Below are the code and all the weights of a small trained network. Each question names an input and a class and asks about switching units off, where a switched-off unit gives its printed mean instead of its output.

import numpy as np


def w(rows, s, z=0):
    codes = np.array(rows[::2]) - 128.0
    scale = np.full(codes.shape[1], s)
    scale[-1] = z or s
    return codes * scale


def norm(h):
    return h / np.sqrt((h * h).mean(-1, keepdims=True) + 1e-5)


def f(y):
    return np.maximum(y, 0)


def log_softmax(a):
    a = a - a.max(-1, keepdims=True)
    return a - np.log(np.exp(a).sum(-1, keepdims=True))


def net(x, mask):
    res = np.array(x, float).reshape(1, 2) / 4 @ E
    u = 0
    for l in range(2):
        y = f(norm(res) @ A[l][:, :-1].T + A[l][:, -1])
        res = res + np.where(mask[u : u + 8], y, B[l][:, -1]) @ B[l][:, :-1]
        u += 8
    return log_softmax(norm(res)[-1] @ U[:, :-1].T + U[:, -1])


A, B = {}, {}
E = w([
[4,130,86,66,121],'x0',
[65,189,164,154,16],'x1',
],0.0037)
A[0] = w([
[77,115,99,79,197,168],'L0N0',
[253,108,65,143,96,117],'L0N1',
[228,92,131,189,162,126],'L0N2',
[87,196,126,43,50,41],'L0N3',
[97,157,25,115,135,130],'L0N4',
[196,124,155,103,136,93],'L0N5',
[109,121,162,134,126,253],'L0N6',
[77,155,126,126,179,128],'L0N7',
],0.0063,0.0016)
B[0] = w([
[89,81,170,60,102,209],'L0N0',
[192,118,206,75,141,225],'L0N1',
[214,81,210,4,59,253],'L0N2',
[161,96,55,179,133,206],'L0N3',
[254,178,89,83,170,181],'L0N4',
[117,51,157,109,139,183],'L0N5',
[110,78,132,167,179,167],'L0N6',
[148,43,156,125,132,165],'L0N7',
],0.0055,0.005)
A[1] = w([
[78,154,152,202,123,140],'L1N0',
[106,108,151,200,140,76],'L1N1',
[146,196,118,202,88,151],'L1N2',
[224,122,135,113,161,170],'L1N3',
[100,155,202,27,189,179],'L1N4',
[102,55,103,109,151,1],'L1N5',
[138,254,176,191,99,100],'L1N6',
[126,140,151,156,89,121],'L1N7',
],0.0088,0.0015)
B[1] = w([
[198,92,172,170,206,160],'L1N0',
[6,144,163,153,187,148],'L1N1',
[149,134,236,97,250,176],'L1N2',
[48,109,81,74,63,252],'L1N3',
[213,167,250,251,84,254],'L1N4',
[107,168,101,129,118,182],'L1N5',
[72,117,1,135,132,164],'L1N6',
[149,132,138,141,169,156],'L1N7',
],0.0061,0.0063)
U = w([
[101,130,166,202,246,168],'0',
[160,177,100,139,125,11],'1',
[220,90,229,77,58,184],'2',
[81,103,7,88,85,183],'3',
[174,213,93,132,132,19],'4',
[145,175,108,139,121,19],'5',
],0.017,0.012)

Each question gives the input, the list of numbers given to net, and the class t.
The units are the neurons (one row each of A and B). Each row of codes is followed by its name. A weight is (code - 128) times the scale printed after its matrix; where a second scale follows, it is the last column's (A, B and U).
mask holds one flag per neuron, layer by layer. A switched-off neuron (its flag False) gives its mean, the last column of its row in B, instead of its output. The means were averaged over made-up inputs and are rounded, as every weight is.
A unit's drop is (log p(t) with every unit on - log p(t) with that unit switched off) / (log p(t) with every unit on - log p(t) with every unit switched off).
unit that matters most: the unit with the biggest drop
top k neurons: the k neurons with the biggest drops, biggest first
k most important neurons of layer l: the k neurons of layer l with the biggest drops, biggest first
drop of u: that unit's drop, to one decimal
input [1,0], class 3: unit that matters most => L0N3
input [5,0], class 3: top 3 neurons => [L0N3; L0N1; L0N2]
input [-3,4], class 0: top 3 neurons => [L0N2; L0N4; L1N2]
input [2,3], class 0: top 3 neurons => [L0N2; L0N1; L0N0]
input [4,1], class 3: 2 most important neurons of layer 0 => [L0N3; L0N2]
input [6,0], class 3: top 2 neurons => [L0N3; L0N1]
input [5,1], class 3: top 3 neurons => [L0N3; L0N2; L1N4]
input [7,0], class 3: top 3 neurons => [L0N3; L0N1; L0N2]
input [8,6], class 3: top 2 neurons => [L1N4; L0N3]
input [8,4], class 3: drop of L0N3 => 0.4
input [2,4], class 0: drop of L0N2 => 1.1
input [8,2], class 3: drop of L0N3 => 1.6
input [6,6], class 3: drop of L1N4 => 1.2
input [5,5], class 3: unit that matters most => L1N4
